Below is a small trained network, with its code and all its weights. Each question gives an input and a target symbol and asks what happens when units are switched off, that is, made to give their printed mean instead of their output.

import numpy as np


def w(rows, s, z=0):
    codes = np.array(rows[::2]) - 128.0
    scale = np.full(codes.shape[1], s)
    scale[-1] = z or s
    return codes * scale


def f(y):
    return y / 2 * (1 + np.tanh(0.7978845608 * (y + 0.044715 * y**3)))


def softmax(a):
    e = np.exp(a - a.max(-1, keepdims=True))
    return e / e.sum(-1, keepdims=True)


def log_softmax(a):
    a = a - a.max(-1, keepdims=True)
    return a - np.log(np.exp(a).sum(-1, keepdims=True))


def net(x, mask):
    ids = ['αγδθστφψ'.index(c) for c in x.split()]
    T = len(ids)
    res = E[ids] + P[:T]
    r = res
    for j in range(2):
        rows = slice(3 * j, 3 * j + 3)
        q, k, v = (r @ M[0][rows].T for M in (Q, K, V))
        z = softmax(np.where(np.tri(T) > 0, q @ k.T / 3**0.5, -1e9)) @ v
        o = O[0][rows]
        res = res + np.where(mask[j], z, o[:, -1]) @ o[:, :-1]
    y = f(res @ A[0][:, :-1].T + A[0][:, -1])
    res = res + np.where(mask[2:14], y, B[0][:, -1]) @ B[0][:, :-1]
    return log_softmax(res[-1] @ U[:, :-1].T + U[:, -1])


Q, K, V, O, A, B = {}, {}, {}, {}, {}, {}
E = w([
[28,67,131,125,121],'α',
[177,88,89,138,194],'γ',
[61,147,156,59,245],'δ',
[193,207,26,199,192],'θ',
[186,118,48,152,20],'σ',
[76,35,114,85,142],'τ',
[122,47,167,179,166],'φ',
[157,109,129,254,112],'ψ',
],0.015)
P = w([
[176,169,233,73,2],'0',
[131,155,48,112,128],'1',
[110,162,14,133,160],'2',
[103,192,35,105,113],'3',
[109,195,62,106,94],'4',
[107,179,101,131,82],'5',
],0.0081)
Q[0] = w([
[161,73,40,72,92],'head 0',
[82,123,79,110,179],'head 0',
[97,158,79,104,201],'head 0',
[127,140,210,110,161],'head 1',
[62,164,87,70,252],'head 1',
[131,167,135,143,129],'head 1',
],0.044)
K[0] = w([
[191,156,152,68,34],'head 0',
[174,127,208,118,112],'head 0',
[123,182,200,148,109],'head 0',
[106,144,95,74,205],'head 1',
[168,242,252,7,121],'head 1',
[122,144,156,158,152],'head 1',
],0.036)
V[0] = w([
[139,126,145,67,147],'head 0',
[154,62,164,161,186],'head 0',
[130,186,189,147,137],'head 0',
[30,112,160,173,40],'head 1',
[83,250,137,197,111],'head 1',
[221,163,144,141,114],'head 1',
],0.021)
O[0] = w([
[171,53,66,145,172,121],'head 0',
[143,161,84,171,12,9],'head 0',
[116,81,154,228,133,171],'head 0',
[43,224,11,142,132,193],'head 1',
[74,182,204,236,116,240],'head 1',
[229,220,196,91,95,254],'head 1',
],0.011,0.0055)
A[0] = w([
[119,121,80,170,169,48],'neuron 0',
[147,134,180,154,130,1],'neuron 1',
[152,114,115,121,58,162],'neuron 2',
[169,180,82,188,153,118],'neuron 3',
[197,73,126,122,103,62],'neuron 4',
[159,86,77,83,105,12],'neuron 5',
[163,89,83,143,9,54],'neuron 6',
[132,68,121,187,71,88],'neuron 7',
[133,153,137,190,101,106],'neuron 8',
[118,154,107,84,139,70],'neuron 9',
[131,117,42,161,81,80],'neuron 10',
[163,104,100,145,63,63],'neuron 11',
],0.011,0.0084)
B[0] = w([
[119,180,136,138,109,224],'neuron 0',
[114,159,106,185,203,195],'neuron 1',
[176,163,113,127,134,162],'neuron 2',
[103,93,145,107,97,251],'neuron 3',
[121,125,203,129,93,182],'neuron 4',
[136,129,120,78,4,155],'neuron 5',
[201,156,78,186,157,171],'neuron 6',
[125,119,146,83,171,179],'neuron 7',
[134,109,116,139,67,239],'neuron 8',
[106,128,121,103,146,190],'neuron 9',
[148,76,140,155,187,230],'neuron 10',
[154,127,124,163,161,151],'neuron 11',
],0.02,0.011)
U = w([
[96,93,85,229,130,122],'α',
[176,84,149,206,99,84],'γ',
[136,1,167,212,123,248],'δ',
[141,115,160,255,131,2],'θ',
[135,151,125,167,125,206],'σ',
[135,57,88,186,88,77],'τ',
[164,92,90,244,117,51],'φ',
[112,86,123,244,65,171],'ψ',
],0.0053,0.0046)

Each question gives the input, a string of symbols that net reads in full, and the target symbol t.
The units are the heads (3 rows each of Q, K, V and O) and the neurons (one row each of A and B). Each row of codes is followed by its name. A weight is (code - 128) times the scale printed after its matrix; where a second scale follows, it is the last column's (O, A, B and U).
mask holds one flag per unit, heads first, then neurons. A switched-off unit (its flag False) gives its mean, the last column of its rows in O or B, instead of its output. The means were averaged over made-up inputs and are rounded, as every weight is.
A unit's drop is (log p(t) with every unit on - log p(t) with that unit switched off) / (log p(t) with every unit on - log p(t) with every unit switched off).
The circuit of an input: a set's keep is (log p(t) with only the set's units on - log p(t) with every unit switched off) / (log p(t) with every unit on - log p(t) with every unit switched off). Starting from the 12 units with the biggest drops (on a tie, the unit counted first), units are removed one at a time, each time the one whose removal leaves the highest keep (on an exact tie, the one counted first), for as long as the keep stays at least 0.8.
units of the circuit, in order: the units of the circuit, biggest drop first
k most important neurons: the k neurons with the biggest drops, biggest first
which heads matter: for each layer, one digit per head in row order, 1 if its drop is at least 0.15 and else 0, layers parted by /
drop when u is switched off: that unit's drop, to one decimal
input δ γ θ ψ τ σ, target σ: most important neuron	neuron 10
input τ γ ψ θ φ γ, target τ: which heads matter	01
input τ δ φ, target τ: which heads matter	01
input τ α σ δ τ, target τ: units of the circuit, in order	head 1; neuron 5
input σ θ δ τ θ, target σ: units of the circuit, in order	head 0; head 1
input δ θ φ, target δ: which heads matter	11
input δ φ ψ α, target δ: units of the circuit, in order	head 0; head 1
input δ α θ θ σ φ, target θ: units of the circuit, in order	neuron 1; head 1
input θ σ φ σ σ φ, target φ: which heads matter	10
input σ α α ψ, target ψ: units of the circuit, in order	head 1; neuron 8
input θ α ψ τ, target θ: units of the circuit, in order	head 1; neuron 1
input θ δ δ α δ γ, target θ: units of the circuit, in order	head 1; neuron 1
input α φ ψ ψ, target ψ: 2 most important neurons	neuron 8; neuron 3
input γ φ α, target γ: which heads matter	11
input τ φ φ, target τ: which heads matter	01
input γ γ δ γ, target γ: which heads matter	11
input ψ α α α γ, target ψ: most important neuron	neuron 8
input τ γ α α, target τ: drop when head 1 is switched off	0.8
input δ ψ δ δ γ α, target δ: drop when head 0 is switched off	0.3
input α φ φ φ, target α: most important neuron	neuron 0
input δ α α δ τ, target δ: drop when neuron 11 is switched off	0.0
